m =
[[129, 125, 129, 132, 134, 128, 126, 126],
 [132, 117, 133, 135, 139, 121, 126, 117],
 [130, 119, 131, 133, 136, 123, 126, 119],
 [127, 119, 134, 149, 144, 127, 135, 119],
 [136, 124, 136, 132, 140, 124, 123, 124],
 [133, 115, 133, 134, 139, 120, 126, 115],
 [137, 121, 137, 134, 143, 122, 124, 121]]
Indices start at 0.
(0, 0) = 129
(2, 4) = 136
(5, 3) = 134
(1, 0) = 132
(5, 1) = 115
(0, 3) = 132
(4, 6) = 123
(2, 2) = 131
(2, 1) = 119
(4, 7) = 124
(2, 7) = 119
(1, 1) = 117
(3, 5) = 127
(4, 3) = 132
(3, 6) = 135
(6, 5) = 122
(5, 6) = 126
(4, 1) = 124
(2, 0) = 130
(3, 2) = 134
(6, 2) = 137
(5, 4) = 139
(0, 6) = 126
(6, 3) = 134
(6, 4) = 143
(1, 4) = 139
(6, 6) = 124
(4, 0) = 136
(5, 5) = 120

M =
[[117 120 121 124 156 114 138 126 152]
 [124 138 133 119 144 126 130 135 144]
 [132 134 125 127 136 127 137 133 137]
 [124 154 137 104 140 129 117 137 136]]
Rows and columns are counted from 0.
(0, 0) => 117
(3, 1) => 154
(3, 7) => 137
(0, 8) => 152
(3, 6) => 117
(2, 8) => 137
(3, 4) => 140
(0, 4) => 156
(1, 4) => 144
(3, 0) => 124
(0, 5) => 114
(1, 2) => 133
(3, 2) => 137
(1, 7) => 135

arr =
[[126 119 129 129 128 125 129 142 134 130 126]
 [116 102 144 129 128 123 129 118 123 130 137]
 [116 119 129 123 128 123 129 119 128 130 137]
 [117 128 129 129 128 123 129 118 123 130 137]
 [116 124 129 129 128 123 129 130 123 130 137]
 [116 119 125 129 128 113 128 134 123 130 144]
 [126 119 129 129 130 124 129 142 134 130 127]]
Rows and columns are counted from 0.
(0, 0)	126
(5, 2)	125
(1, 0)	116
(1, 6)	129
(0, 3)	129
(3, 1)	128
(0, 7)	142
(0, 5)	125
(3, 10)	137
(5, 0)	116
(6, 1)	119
(4, 5)	123
(6, 4)	130
(0, 6)	129
(1, 7)	118
(2, 0)	116
(0, 2)	129
(1, 5)	123
(1, 1)	102
(0, 10)	126
(6, 5)	124
(6, 7)	142
(5, 5)	113
(4, 6)	129
(4, 0)	116
(3, 9)	130

x =
[[123 117 158 124 126 125 125 124 124 120 122]
 [130 130 121 129 128 128 130 128 128 130 129]
 [133 129 114 130 127 129 134 127 128 133 128]
 [127 122 123 127 121 125 135 121 123 133 122]
 [135 112 118 127 115 123 146 115 118 137 115]
 [117 125 129 125 122 124 126 122 123 130 125]
 [106 128 121 123 118 121 123 120 122 135 126]
 [130 129 129 129 130 129 127 130 130 127 129]
 [130 130 122 129 129 129 129 129 129 130 129]
 [129 129 128 128 129 128 128 129 129 128 128]
 [130 131 115 130 128 129 131 128 129 132 129]
 [128 130 122 129 128 128 129 128 128 130 129]
 [ 98 132 115 122 116 120 119 119 121 137 128]
 [130 132 124 129 131 130 127 131 131 128 131]
 [103 134 115 123 119 122 119 122 124 136 129]]
x[0, 0] => 123
x[1, 8] => 128
x[2, 9] => 133
x[14, 1] => 134
x[4, 7] => 115
x[:, 7] => [124, 128, 127, 121, 115, 122, 120, 130, 129, 129, 128, 128, 119, 131, 122]
x[9, 10] => 128
x[:, 9] => [120, 130, 133, 133, 137, 130, 135, 127, 130, 128, 132, 130, 137, 128, 136]
x[2, 6] => 134
x[10, 4] => 128
x[1] => [130, 130, 121, 129, 128, 128, 130, 128, 128, 130, 129]
x[2, 4] => 127
x[11, 9] => 130
x[13, 7] => 131
x[6, 2] => 121
x[:, 10] => [122, 129, 128, 122, 115, 125, 126, 129, 129, 128, 129, 129, 128, 131, 129]
x[2, 0] => 133
x[10] => [130, 131, 115, 130, 128, 129, 131, 128, 129, 132, 129]
x[7, 8] => 130
x[10, 3] => 130
x[8] => [130, 130, 122, 129, 129, 129, 129, 129, 129, 130, 129]
x[7, 5] => 129
x[8, 9] => 130
x[10, 2] => 115
x[0, 3] => 124
x[11, 5] => 128
x[9, 7] => 129
x[13, 6] => 127
x[11, 2] => 122
x[3, 4] => 121
x[14, 7] => 122
x[3, 1] => 122
x[10, 7] => 128
x[1, 6] => 130
x[:, 1] => [117, 130, 129, 122, 112, 125, 128, 129, 130, 129, 131, 130, 132, 132, 134]
